Below is a small trained network, with its code and all its weights. Each question gives an input and a target symbol and asks what happens when units are switched off, that is, made to give their printed mean instead of their output.

import numpy as np


def w(rows, s, z=0):
    codes = np.array(rows[::2]) - 128.0
    scale = np.full(codes.shape[1], s)
    scale[-1] = z or s
    return codes * scale


def norm(h):
    return h / np.sqrt((h * h).mean(-1, keepdims=True) + 1e-5)


def softmax(a):
    e = np.exp(a - a.max(-1, keepdims=True))
    return e / e.sum(-1, keepdims=True)


def log_softmax(a):
    a = a - a.max(-1, keepdims=True)
    return a - np.log(np.exp(a).sum(-1, keepdims=True))


def net(x, mask):
    ids = ['ΓΔΞΠΣαεητψ'.index(c) for c in x.split()]
    T = len(ids)
    res = E[ids] + P[:T]
    u = 0
    for l in range(3):
        r = norm(res)
        for j in range(2):
            rows = slice(4 * j, 4 * j + 4)
            q, k, v = (r @ M[l][rows].T for M in (Q, K, V))
            z = softmax(np.where(np.tri(T) > 0, q @ k.T / 4**0.5, -1e9)) @ v
            o = O[l][rows]
            res = res + np.where(mask[u + j], z, o[:, -1]) @ o[:, :-1]
        u += 2
    return log_softmax(norm(res)[-1] @ U[:, :-1].T + U[:, -1])


Q, K, V, O = {}, {}, {}, {}
E = w([
[137,117,16,143,104,146,159],'Γ',
[197,173,165,86,170,177,222],'Δ',
[144,169,97,86,67,189,114],'Ξ',
[179,165,126,68,239,137,143],'Π',
[123,184,92,51,132,162,60],'Σ',
[192,130,134,116,79,169,34],'α',
[254,140,154,117,192,147,168],'ε',
[205,148,108,96,120,153,60],'η',
[159,143,144,111,70,169,33],'τ',
[136,234,139,211,118,54,115],'ψ',
],0.013)
P = w([
[166,128,126,1,64,57,129],'0',
[179,164,67,53,92,105,134],'1',
[170,170,67,94,110,137,126],'2',
[162,162,78,126,132,165,118],'3',
[141,148,91,149,152,203,107],'4',
[130,133,98,167,175,247,93],'5',
],0.0079)
Q[0] = w([
[158,181,69,33,170,148,228],'0.h1',
[22,2,220,69,64,104,171],'0.h1',
[199,44,163,173,105,99,150],'0.h1',
[77,29,188,127,66,90,207],'0.h1',
[100,210,115,110,144,121,64],'0.h2',
[189,188,152,76,152,148,113],'0.h2',
[141,141,154,171,173,169,109],'0.h2',
[161,235,140,184,121,149,110],'0.h2',
],0.025)
K[0] = w([
[136,76,66,110,158,254,151],'0.h1',
[127,127,81,93,18,104,87],'0.h1',
[160,96,102,143,104,56,94],'0.h1',
[86,118,81,128,29,96,83],'0.h1',
[138,120,129,144,116,152,104],'0.h2',
[133,100,131,108,173,218,102],'0.h2',
[133,115,115,129,139,173,124],'0.h2',
[126,197,125,176,151,123,100],'0.h2',
],0.03)
V[0] = w([
[189,100,155,171,123,129,168],'0.h1',
[118,147,141,166,115,69,127],'0.h1',
[129,66,107,112,197,70,129],'0.h1',
[73,116,140,112,96,139,206],'0.h1',
[202,140,190,1,108,128,87],'0.h2',
[117,61,111,90,134,141,165],'0.h2',
[122,132,138,108,129,59,161],'0.h2',
[110,61,125,133,126,143,117],'0.h2',
],0.035)
O[0] = w([
[151,163,81,141,62,141,61,128],'0.h1',
[147,102,169,162,77,59,109,85],'0.h1',
[124,71,137,144,179,161,24,94],'0.h1',
[73,155,100,45,87,112,115,81],'0.h1',
[213,102,160,6,127,181,13,252],'0.h2',
[138,34,99,138,74,155,147,84],'0.h2',
[155,104,92,103,129,51,124,93],'0.h2',
[75,76,133,151,96,149,123,71],'0.h2',
],0.022,0.038)
Q[1] = w([
[111,57,141,65,91,72,131],'1.h1',
[134,57,45,135,112,120,132],'1.h1',
[104,171,192,122,152,125,88],'1.h1',
[94,229,166,75,121,104,49],'1.h1',
[160,18,107,49,93,118,171],'1.h2',
[177,115,141,90,136,98,175],'1.h2',
[54,47,115,68,143,3,153],'1.h2',
[33,92,196,81,58,136,115],'1.h2',
],0.034)
K[1] = w([
[138,92,163,96,94,168,185],'1.h1',
[120,83,72,144,74,185,158],'1.h1',
[160,141,131,126,161,93,96],'1.h1',
[126,155,136,79,124,2,109],'1.h1',
[233,130,63,131,108,185,179],'1.h2',
[170,129,107,116,175,156,172],'1.h2',
[153,85,163,2,132,176,160],'1.h2',
[182,86,142,109,96,144,59],'1.h2',
],0.036)
V[1] = w([
[87,101,209,82,181,103,150],'1.h1',
[164,122,132,212,154,150,144],'1.h1',
[21,177,180,189,98,162,194],'1.h1',
[54,152,84,175,160,243,154],'1.h1',
[96,113,135,143,116,206,148],'1.h2',
[125,91,121,118,118,54,86],'1.h2',
[73,181,129,184,146,166,159],'1.h2',
[2,103,122,216,86,165,129],'1.h2',
],0.031)
O[1] = w([
[152,184,105,90,120,131,55,139],'1.h1',
[62,99,123,157,69,76,160,100],'1.h1',
[77,44,151,115,82,78,40,11],'1.h1',
[139,5,56,94,104,63,153,49],'1.h1',
[200,173,95,132,157,145,173,102],'1.h2',
[119,112,149,76,119,85,79,114],'1.h2',
[108,177,161,169,131,235,148,93],'1.h2',
[211,211,171,62,165,209,129,2],'1.h2',
],0.022,0.05)
Q[2] = w([
[138,84,134,102,178,99,180],'2.h1',
[4,97,134,104,83,102,100],'2.h1',
[69,129,184,125,121,126,99],'2.h1',
[90,143,118,124,118,140,58],'2.h1',
[141,116,48,93,115,213,89],'2.h2',
[72,179,171,125,87,135,172],'2.h2',
[115,75,181,171,187,185,65],'2.h2',
[141,69,200,112,221,106,203],'2.h2',
],0.035)
K[2] = w([
[71,81,93,168,107,134,102],'2.h1',
[181,100,104,90,69,1,106],'2.h1',
[154,113,115,125,154,81,82],'2.h1',
[194,121,137,127,127,91,133],'2.h1',
[139,137,98,116,97,206,86],'2.h2',
[136,183,162,128,106,108,178],'2.h2',
[121,88,148,221,197,168,90],'2.h2',
[139,72,206,82,222,116,174],'2.h2',
],0.038)
V[2] = w([
[84,134,125,79,113,209,142],'2.h1',
[130,213,23,175,138,194,97],'2.h1',
[173,102,116,223,149,171,106],'2.h1',
[116,180,113,195,57,151,153],'2.h1',
[170,25,41,70,126,167,225],'2.h2',
[53,79,47,17,213,19,16],'2.h2',
[233,82,169,140,81,8,71],'2.h2',
[120,56,227,49,59,196,36],'2.h2',
],0.019)
O[2] = w([
[98,157,179,132,164,199,88,125],'2.h1',
[111,202,191,160,161,123,172,253],'2.h1',
[85,175,154,100,94,141,164,138],'2.h1',
[44,83,160,165,127,154,158,49],'2.h1',
[58,243,212,176,155,98,18,37],'2.h2',
[3,110,196,214,74,159,200,166],'2.h2',
[129,138,129,221,155,245,173,124],'2.h2',
[88,187,61,189,161,14,238,75],'2.h2',
],0.016)
U = w([
[126,220,97,193,184,174,231,49],'Γ',
[41,169,79,59,60,84,105,176],'Δ',
[134,71,134,76,72,231,250,182],'Ξ',
[33,75,129,154,223,124,48,150],'Π',
[92,81,195,44,178,74,176,137],'Σ',
[151,68,190,125,62,142,83,164],'α',
[143,147,23,252,58,161,2,3],'ε',
[230,177,139,37,182,153,37,124],'η',
[148,82,213,124,52,148,74,154],'τ',
[163,153,204,184,91,17,126,171],'ψ',
],0.009,0.0046)

Each question gives the input, a string of symbols that net reads in full, and the target symbol t.
The units are the heads (4 rows each of Q, K, V and O). Each row of codes is followed by its name. A weight is (code - 128) times the scale printed after its matrix; where a second scale follows, it is the last column's (O and U).
mask holds one flag per head, layer by layer. A switched-off head (its flag False) gives its mean, the last column of its rows in O, instead of its output. The means were averaged over made-up inputs and are rounded, as every weight is.
A unit's drop is (log p(t) with every unit on - log p(t) with that unit switched off) / (log p(t) with every unit on - log p(t) with every unit switched off).
The circuit of an input: a set's keep is (log p(t) with only the set's units on - log p(t) with every unit switched off) / (log p(t) with every unit on - log p(t) with every unit switched off). Starting from all 6 units, units are removed one at a time, each time the one whose removal leaves the highest keep (on an exact tie, the one counted first), for as long as the keep stays at least 0.8.
units of the circuit, in order: the units of the circuit, biggest drop first
unit that matters most: the unit with the biggest drop
which heads matter: for each layer, one digit per head in row order, 1 if its drop is at least 0.15 and else 0, layers parted by /
drop when u is switched off: that unit's drop, to one decimal
input τ Ξ ψ ε Ξ, target ε: units of the circuit, in order => 1.h1, 0.h1, 0.h2
input Ξ ψ Π η Ξ Γ, target Π: which heads matter => 10 / 11 / 00
input Δ τ ψ τ, target Δ: unit that matters most => 1.h1
input Γ α ψ Ξ τ ε, target ε: units of the circuit, in order => 1.h1, 0.h1, 0.h2
input α Γ ψ η α Ξ, target Ξ: units of the circuit, in order => 0.h1, 0.h2, 2.h2, 1.h1
input Γ ψ Σ ε Ξ, target ε: units of the circuit, in order => 0.h1, 1.h1, 0.h2
input Γ Δ Γ Γ Γ, target Ξ: units of the circuit, in order => 0.h2, 1.h2, 1.h1
input Δ ψ Σ, target Δ: units of the circuit, in order => 2.h2, 0.h2, 1.h1, 0.h1
input α Γ τ τ, target Γ: which heads matter => 11 / 11 / 00
input ψ τ ε τ, target ε: units of the circuit, in order => 0.h1, 1.h2
input ψ η Γ Π Δ Π, target Π: units of the circuit, in order => 1.h2, 0.h1
input Γ τ ε Ξ ψ, target ε: which heads matter => 11 / 11 / 01
input ε Δ α ε, target Γ: units of the circuit, in order => 0.h2, 1.h2, 2.h2
input Σ Γ ψ τ, target τ: units of the circuit, in order => 0.h2, 1.h1
input Δ Π τ Γ Π Δ, target Γ: units of the circuit, in order => 1.h2
input α ψ η Γ Ξ Π, target Π: units of the circuit, in order => 1.h1, 0.h2
input Σ Σ α Γ Π ψ, target Π: units of the circuit, in order => 0.h1, 1.h1, 0.h2
input ε Π ε, target Γ: units of the circuit, in order => 1.h1, 2.h2, 0.h2, 1.h2
input η ψ Σ, target Σ: which heads matter => 11 / 11 / 01
input Ξ ψ Ξ α, target α: unit that matters most => 0.h1
input ψ η Δ Σ Δ Γ, target Δ: units of the circuit, in order => 0.h1, 1.h2
input τ τ ψ Ξ Ξ α, target τ: which heads matter => 10 / 10 / 00
input ψ ε α, target ε: which heads matter => 10 / 01 / 11
input τ ψ Γ ε τ Γ, target ε: which heads matter => 10 / 11 / 01
input τ η ψ ε τ Γ, target ε: which heads matter => 11 / 10 / 01
input Σ Ξ Π Ξ Π, target Γ: which heads matter => 01 / 11 / 00
input ψ Ξ Ξ τ η Δ, target Δ: unit that matters most => 1.h2
input ψ η Σ α, target α: which heads matter => 11 / 01 / 01
input Γ Γ ψ τ Γ Ξ, target Ξ: drop when 1.h1 is switched off => 0.2
